Below are the code and all the weights of a small trained network. Each question names an input and a class and asks about switching units off, where a switched-off unit gives its printed mean instead of its output.

import numpy as np


def w(rows, s, z=0):
    codes = np.array(rows[::2]) - 128.0
    scale = np.full(codes.shape[1], s)
    scale[-1] = z or s
    return codes * scale


def f(y):
    return y / 2 * (1 + np.tanh(0.7978845608 * (y + 0.044715 * y**3)))


def log_softmax(a):
    a = a - a.max(-1, keepdims=True)
    return a - np.log(np.exp(a).sum(-1, keepdims=True))


def net(x, mask):
    res = np.array(x, float).reshape(1, 4) / 4 @ E
    y = f(res @ A[0][:, :-1].T + A[0][:, -1])
    res = res + np.where(mask, y, B[0][:, -1]) @ B[0][:, :-1]
    return log_softmax(res[-1] @ U[:, :-1].T + U[:, -1])


A, B = {}, {}
E = w([
[135,227,112,32,15,251,90],'x0',
[43,157,215,187,59,159,23],'x1',
[210,92,148,170,114,122,197],'x2',
[175,165,60,219,129,63,5],'x3',
],0.011)
A[0] = w([
[173,96,71,101,151,90,180,221],'N1',
[121,137,122,88,82,174,150,142],'N2',
[119,114,95,89,61,168,139,118],'N3',
[128,88,113,125,188,87,179,190],'N4',
[133,36,146,155,187,69,187,143],'N5',
[166,116,95,126,164,106,164,98],'N6',
[157,79,97,133,205,105,164,199],'N7',
[103,108,171,176,131,71,103,154],'N8',
[143,197,106,220,139,93,72,160],'N9',
[160,96,135,131,190,175,119,46],'N10',
[141,247,138,155,115,145,40,254],'N11',
],0.011,0.0045)
B[0] = w([
[176,208,23,45,228,164,166,223],'N1',
[119,188,205,26,108,156,175,182],'N2',
[119,213,189,123,104,182,182,177],'N3',
[149,206,158,212,187,101,192,210],'N4',
[83,149,174,188,226,64,137,240],'N5',
[236,142,90,105,148,111,152,183],'N6',
[191,171,72,187,213,73,177,220],'N7',
[1,72,138,173,106,96,29,192],'N8',
[167,63,28,192,37,65,97,227],'N9',
[162,160,115,111,173,72,110,136],'N10',
[132,73,125,57,1,127,54,252],'N11',
],0.0077,0.017)
U = w([
[219,151,47,104,239,99,196,101],'0',
[169,31,68,179,50,78,57,4],'1',
[76,71,195,212,233,65,151,40],'2',
[89,172,202,4,64,254,158,253],'3',
],0.0098,0.0041)

Each question gives the input, the list of numbers given to net, and the class t.
The units are the neurons (one row each of A and B). Each row of codes is followed by its name. A weight is (code - 128) times the scale printed after its matrix; where a second scale follows, it is the last column's (A, B and U).
mask holds one flag per neuron, in row order. A switched-off neuron (its flag False) gives its mean, the last column of its row in B, instead of its output. The means were averaged over made-up inputs and are rounded, as every weight is.
A unit's drop is (log p(t) with every unit on - log p(t) with that unit switched off) / (log p(t) with every unit on - log p(t) with every unit switched off).
The circuit of an input: a set's keep is (log p(t) with only the set's units on - log p(t) with every unit switched off) / (log p(t) with every unit on - log p(t) with every unit switched off). Starting from all 11 units, units are removed one at a time, each time the one whose removal leaves the highest keep (on an exact tie, the one counted first), for as long as the keep stays at least 0.8.
circuit, biggest first: the units of the circuit, biggest drop first
k most important neurons: the k neurons with the biggest drops, biggest first
drop of u: that unit's drop, to one decimal
input [-3,2,7,5], class 1: circuit, biggest first => [N9]
input [6,-1,-8,5], class 3: 2 most important neurons => [N3; N7]
input [2,-1,-5,2], class 1: 2 most important neurons => [N1; N2]
input [0,1,4,-1], class 2: 3 most important neurons => [N1; N11; N6]
input [-2,8,-2,-3], class 1: 2 most important neurons => [N2; N3]
input [6,1,6,5], class 1: 2 most important neurons => [N9; N1]
input [-2,0,-3,-5], class 2: 2 most important neurons => [N1; N6]
input [0,-1,-3,-3], class 3: 2 most important neurons => [N7; N5]
input [6,-2,-4,6], class 1: drop of N9 => 0.3
input [-2,4,-2,-7], class 3: drop of N7 => 0.5
